Here is a tiny trained network, its code and every weight. The questions are about switching its units off for an input and a target symbol, where a switched-off unit gives its printed mean instead of its output.

import numpy as np


def w(rows, s, z=0):
    codes = np.array(rows[::2]) - 128.0
    scale = np.full(codes.shape[1], s)
    scale[-1] = z or s
    return codes * scale


def f(y):
    return np.maximum(y, 0)


def softmax(a):
    e = np.exp(a - a.max(-1, keepdims=True))
    return e / e.sum(-1, keepdims=True)


def log_softmax(a):
    a = a - a.max(-1, keepdims=True)
    return a - np.log(np.exp(a).sum(-1, keepdims=True))


def net(x, mask):
    ids = ['βδεηξσφψ'.index(c) for c in x.split()]
    T = len(ids)
    res = E[ids] + P[:T]
    u = 0
    for l in range(3):
        r = res
        for j in range(3):
            rows = slice(4 * j, 4 * j + 4)
            q, k, v = (r @ M[l][rows].T for M in (Q, K, V))
            z = softmax(np.where(np.tri(T) > 0, q @ k.T / 4**0.5, -1e9)) @ v
            o = O[l][rows]
            res = res + np.where(mask[u + j], z, o[:, -1]) @ o[:, :-1]
        u += 3
        y = f(res @ A[l][:, :-1].T + A[l][:, -1])
        res = res + np.where(mask[u : u + 4], y, B[l][:, -1]) @ B[l][:, :-1]
        u += 4
    return log_softmax(res[-1] @ U[:, :-1].T + U[:, -1])


Q, K, V, O, A, B = {}, {}, {}, {}, {}, {}
E = w([
[246,114,145],'β',
[46,201,139],'δ',
[185,109,211],'ε',
[224,80,145],'η',
[123,48,254],'ξ',
[221,109,2],'σ',
[28,131,74],'φ',
[105,133,60],'ψ',
],0.013)
P = w([
[134,118,79],'0',
[112,96,193],'1',
[89,96,89],'2',
[101,226,167],'3',
[179,44,117],'4',
[72,99,102],'5',
[164,211,112],'6',
[188,31,122],'7',
[37,115,145],'8',
[191,195,84],'9',
[209,3,123],'10',
[54,103,122],'11',
[171,216,117],'12',
],0.011)
Q[0] = w([
[191,142,85],'0.h0',
[29,67,204],'0.h0',
[162,64,121],'0.h0',
[192,80,179],'0.h0',
[143,109,108],'0.h1',
[135,1,174],'0.h1',
[201,232,86],'0.h1',
[67,119,137],'0.h1',
[72,31,129],'0.h2',
[77,209,155],'0.h2',
[74,147,93],'0.h2',
[148,37,237],'0.h2',
],0.0095)
K[0] = w([
[95,125,69],'0.h0',
[92,172,170],'0.h0',
[128,29,76],'0.h0',
[93,52,159],'0.h0',
[104,190,31],'0.h1',
[120,135,165],'0.h1',
[122,8,129],'0.h1',
[146,172,203],'0.h1',
[135,137,126],'0.h2',
[125,107,187],'0.h2',
[154,168,81],'0.h2',
[149,88,158],'0.h2',
],0.012)
V[0] = w([
[104,138,37],'0.h0',
[148,36,145],'0.h0',
[99,188,33],'0.h0',
[247,83,206],'0.h0',
[117,254,231],'0.h1',
[174,190,170],'0.h1',
[156,232,134],'0.h1',
[132,86,61],'0.h1',
[33,208,145],'0.h2',
[168,96,42],'0.h2',
[90,66,98],'0.h2',
[181,137,99],'0.h2',
],0.0085)
O[0] = w([
[14,220,91,118],'0.h0',
[75,49,197,226],'0.h0',
[156,131,138,68],'0.h0',
[47,252,167,238],'0.h0',
[100,93,1,26],'0.h1',
[172,132,130,101],'0.h1',
[186,10,151,74],'0.h1',
[47,168,231,168],'0.h1',
[75,232,170,5],'0.h2',
[20,208,162,174],'0.h2',
[79,164,242,161],'0.h2',
[169,107,137,147],'0.h2',
],0.0053,0.0029)
A[0] = w([
[35,209,149,129],'0.n0',
[236,159,149,53],'0.n1',
[184,99,89,6],'0.n2',
[254,22,235,138],'0.n3',
],0.0086,0.0023)
B[0] = w([
[152,165,103,181],'0.n0',
[129,149,88,159],'0.n1',
[134,126,205,136],'0.n2',
[79,228,2,250],'0.n3',
],0.0092,0.011)
Q[1] = w([
[115,1,112],'1.h0',
[205,197,58],'1.h0',
[110,96,193],'1.h0',
[172,35,121],'1.h0',
[123,70,198],'1.h1',
[65,144,151],'1.h1',
[229,149,39],'1.h1',
[125,130,143],'1.h1',
[104,20,34],'1.h2',
[127,86,179],'1.h2',
[53,60,223],'1.h2',
[22,112,197],'1.h2',
],0.0075)
K[1] = w([
[75,244,4],'1.h0',
[134,30,70],'1.h0',
[120,38,93],'1.h0',
[99,142,79],'1.h0',
[140,53,214],'1.h1',
[62,177,83],'1.h1',
[82,78,51],'1.h1',
[145,141,90],'1.h1',
[114,76,242],'1.h2',
[61,4,206],'1.h2',
[120,60,254],'1.h2',
[157,9,118],'1.h2',
],0.01)
V[1] = w([
[144,132,194],'1.h0',
[149,65,74],'1.h0',
[123,254,209],'1.h0',
[68,120,150],'1.h0',
[166,121,174],'1.h1',
[158,71,194],'1.h1',
[114,100,113],'1.h1',
[126,169,103],'1.h1',
[60,136,79],'1.h2',
[205,122,40],'1.h2',
[106,70,163],'1.h2',
[133,197,115],'1.h2',
],0.014)
O[1] = w([
[145,132,135,95],'1.h0',
[115,132,159,120],'1.h0',
[190,79,174,146],'1.h0',
[50,149,10,131],'1.h0',
[160,165,122,61],'1.h1',
[124,138,174,2],'1.h1',
[70,61,155,126],'1.h1',
[74,3,74,188],'1.h1',
[97,108,86,206],'1.h2',
[167,154,176,196],'1.h2',
[91,111,139,47],'1.h2',
[106,255,191,199],'1.h2',
],0.0052,0.028)
A[1] = w([
[22,13,125,249],'1.n0',
[2,205,155,77],'1.n1',
[196,123,189,151],'1.n2',
[168,28,43,36],'1.n3',
],0.0078,0.0015)
B[1] = w([
[247,92,161,200],'1.n0',
[254,11,118,254],'1.n1',
[196,126,145,129],'1.n2',
[136,137,156,191],'1.n3',
],0.0079,0.0091)
Q[2] = w([
[162,70,172],'2.h0',
[216,165,23],'2.h0',
[131,168,21],'2.h0',
[127,179,105],'2.h0',
[58,254,103],'2.h1',
[14,80,21],'2.h1',
[33,39,24],'2.h1',
[152,113,184],'2.h1',
[105,58,134],'2.h2',
[186,103,169],'2.h2',
[34,100,193],'2.h2',
[182,48,37],'2.h2',
],0.0093)
K[2] = w([
[104,165,180],'2.h0',
[145,93,101],'2.h0',
[42,123,141],'2.h0',
[177,169,125],'2.h0',
[159,182,196],'2.h1',
[247,114,59],'2.h1',
[131,55,92],'2.h1',
[193,108,154],'2.h1',
[67,129,241],'2.h2',
[196,78,130],'2.h2',
[176,11,179],'2.h2',
[95,98,88],'2.h2',
],0.011)
V[2] = w([
[124,86,110],'2.h0',
[52,46,184],'2.h0',
[96,144,111],'2.h0',
[63,176,79],'2.h0',
[131,138,167],'2.h1',
[85,170,142],'2.h1',
[181,120,136],'2.h1',
[102,70,97],'2.h1',
[93,3,91],'2.h2',
[131,77,95],'2.h2',
[145,150,163],'2.h2',
[139,166,86],'2.h2',
],0.012)
O[2] = w([
[51,88,131,169],'2.h0',
[250,82,96,12],'2.h0',
[136,198,74,132],'2.h0',
[107,208,82,157],'2.h0',
[68,133,82,60],'2.h1',
[201,175,170,61],'2.h1',
[2,85,87,155],'2.h1',
[159,119,193,178],'2.h1',
[95,158,77,140],'2.h2',
[126,232,212,181],'2.h2',
[150,144,181,64],'2.h2',
[103,108,142,249],'2.h2',
],0.0049,0.015)
A[2] = w([
[101,149,228,255],'2.n0',
[235,39,136,41],'2.n1',
[53,43,94,208],'2.n2',
[193,133,3,71],'2.n3',
],0.0064,0.0037)
B[2] = w([
[174,239,229,145],'2.n0',
[1,155,75,157],'2.n1',
[179,138,207,254],'2.n2',
[238,129,190,205],'2.n3',
],0.009,0.0079)
U = w([
[213,149,91,7],'β',
[207,186,238,105],'δ',
[88,162,45,98],'ε',
[124,159,106,79],'η',
[255,104,103,152],'ξ',
[103,190,219,138],'σ',
[87,89,109,255],'φ',
[177,131,170,253],'ψ',
],0.0087,0.0024)

Each question gives the input, a string of symbols that net reads in full, and the target symbol t.
The units are the heads (4 rows each of Q, K, V and O) and the neurons (one row each of A and B). Each row of codes is followed by its name. A weight is (code - 128) times the scale printed after its matrix; where a second scale follows, it is the last column's (O, A, B and U).
mask holds one flag per unit, layer by layer, with each layer's heads first. A switched-off unit (its flag False) gives its mean, the last column of its rows in O or B, instead of its output. The means were averaged over made-up inputs and are rounded, as every weight is.
A unit's drop is (log p(t) with every unit on - log p(t) with that unit switched off) / (log p(t) with every unit on - log p(t) with every unit switched off).
The circuit of an input: a set's keep is (log p(t) with only the set's units on - log p(t) with every unit switched off) / (log p(t) with every unit on - log p(t) with every unit switched off). Starting from the 12 units with the biggest drops (on a tie, the unit counted first), units are removed one at a time, each time the one whose removal leaves the highest keep (on an exact tie, the one counted first), for as long as the keep stays at least 0.8.
units of the circuit, in order: the units of the circuit, biggest drop first
top k neurons in layer l: the k neurons of layer l with the biggest drops, biggest first
heads that matter: for each layer, one digit per head in row order, 1 if its drop is at least 0.15 and else 0, layers parted by /
drop of u: that unit's drop, to one decimal
input ε σ ψ φ β φ σ σ ε φ σ ε φ, target δ: units of the circuit, in order => 0.n3, 1.h2
input ε ξ ψ η ψ ξ δ φ, target φ: heads that matter => 010 / 001 / 100
input η σ φ σ, target δ: units of the circuit, in order => 0.n3, 0.h1
input ε σ φ φ φ ε ξ δ φ ε σ η ψ, target δ: units of the circuit, in order => 0.n3, 0.h1
input σ φ ε σ σ ε ε ε ε φ β, target ε: units of the circuit, in order => 0.n3
input ε ξ ε φ φ φ φ ξ η β ξ η η, target φ: heads that matter => 100 / 010 / 110
input φ φ ξ η ψ ψ ε φ ε, target φ: units of the circuit, in order => 1.n0, 1.h2, 0.n3, 2.h1
input η β φ ξ φ φ, target φ: units of the circuit, in order => 1.h2, 0.n3
input ε σ ξ δ η ε β ε ε σ ε ε ξ, target ε: units of the circuit, in order => 0.n3, 0.h2, 1.h1
input δ ψ η η σ ε η β σ η σ ψ ψ, target δ: units of the circuit, in order => 0.n3, 1.h2
input δ ε σ ξ δ, target δ: top 3 neurons in layer 0 => 0.n3, 0.n0, 0.n1
input ε β β ε ε η φ ε φ β φ δ φ, target ξ: heads that matter => 000 / 100 / 000
input ξ β φ ε σ β, target σ: top 2 neurons in layer 2 => 2.n0, 2.n3
input β ε φ ξ ε ε ξ ε, target ε: units of the circuit, in order => 0.n3
input σ ε ε β φ ψ ε, target ξ: heads that matter => 010 / 101 / 100
input β ξ β ε ε ε φ δ, target δ: heads that matter => 000 / 000 / 000
input φ η ξ η φ ε β φ ε, target φ: units of the circuit, in order => 1.n0, 0.n3, 1.h2, 2.h1
input σ η φ η ε δ η, target ε: heads that matter => 000 / 010 / 010
input σ φ β φ β ε φ η σ ε φ φ δ, target ξ: heads that matter => 000 / 100 / 000
input φ β φ φ σ σ σ, target δ: units of the circuit, in order => 0.h1
input φ ξ ε ε σ φ δ ε φ δ σ, target σ: heads that matter => 100 / 000 / 000
input η φ φ σ φ δ δ, target ξ: heads that matter => 000 / 000 / 000
input σ δ η δ β ε δ ε ψ β, target ε: top 2 neurons in layer 0 => 0.n3, 0.n1
input β ε η ε ψ δ ψ φ φ ψ φ σ φ, target ξ: drop of 1.h0 => 0.2
input β φ φ η φ φ ψ, target ξ: drop of 1.n1 => 0.5
input δ δ φ φ ε ψ ε, target ε: drop of 2.n2 => 0.4
input ξ ε δ φ φ φ δ σ δ β, target δ: units of the circuit, in order => 0.h1
input η φ ε ψ, target ξ: drop of 2.h0 => 0.4
input ψ σ δ η ψ ε δ ε η ξ, target ε: top 2 neurons in layer 1 => 1.n0, 1.n1
input ε η ε φ ξ, target ξ: top 2 neurons in layer 1 => 1.n0, 1.n1
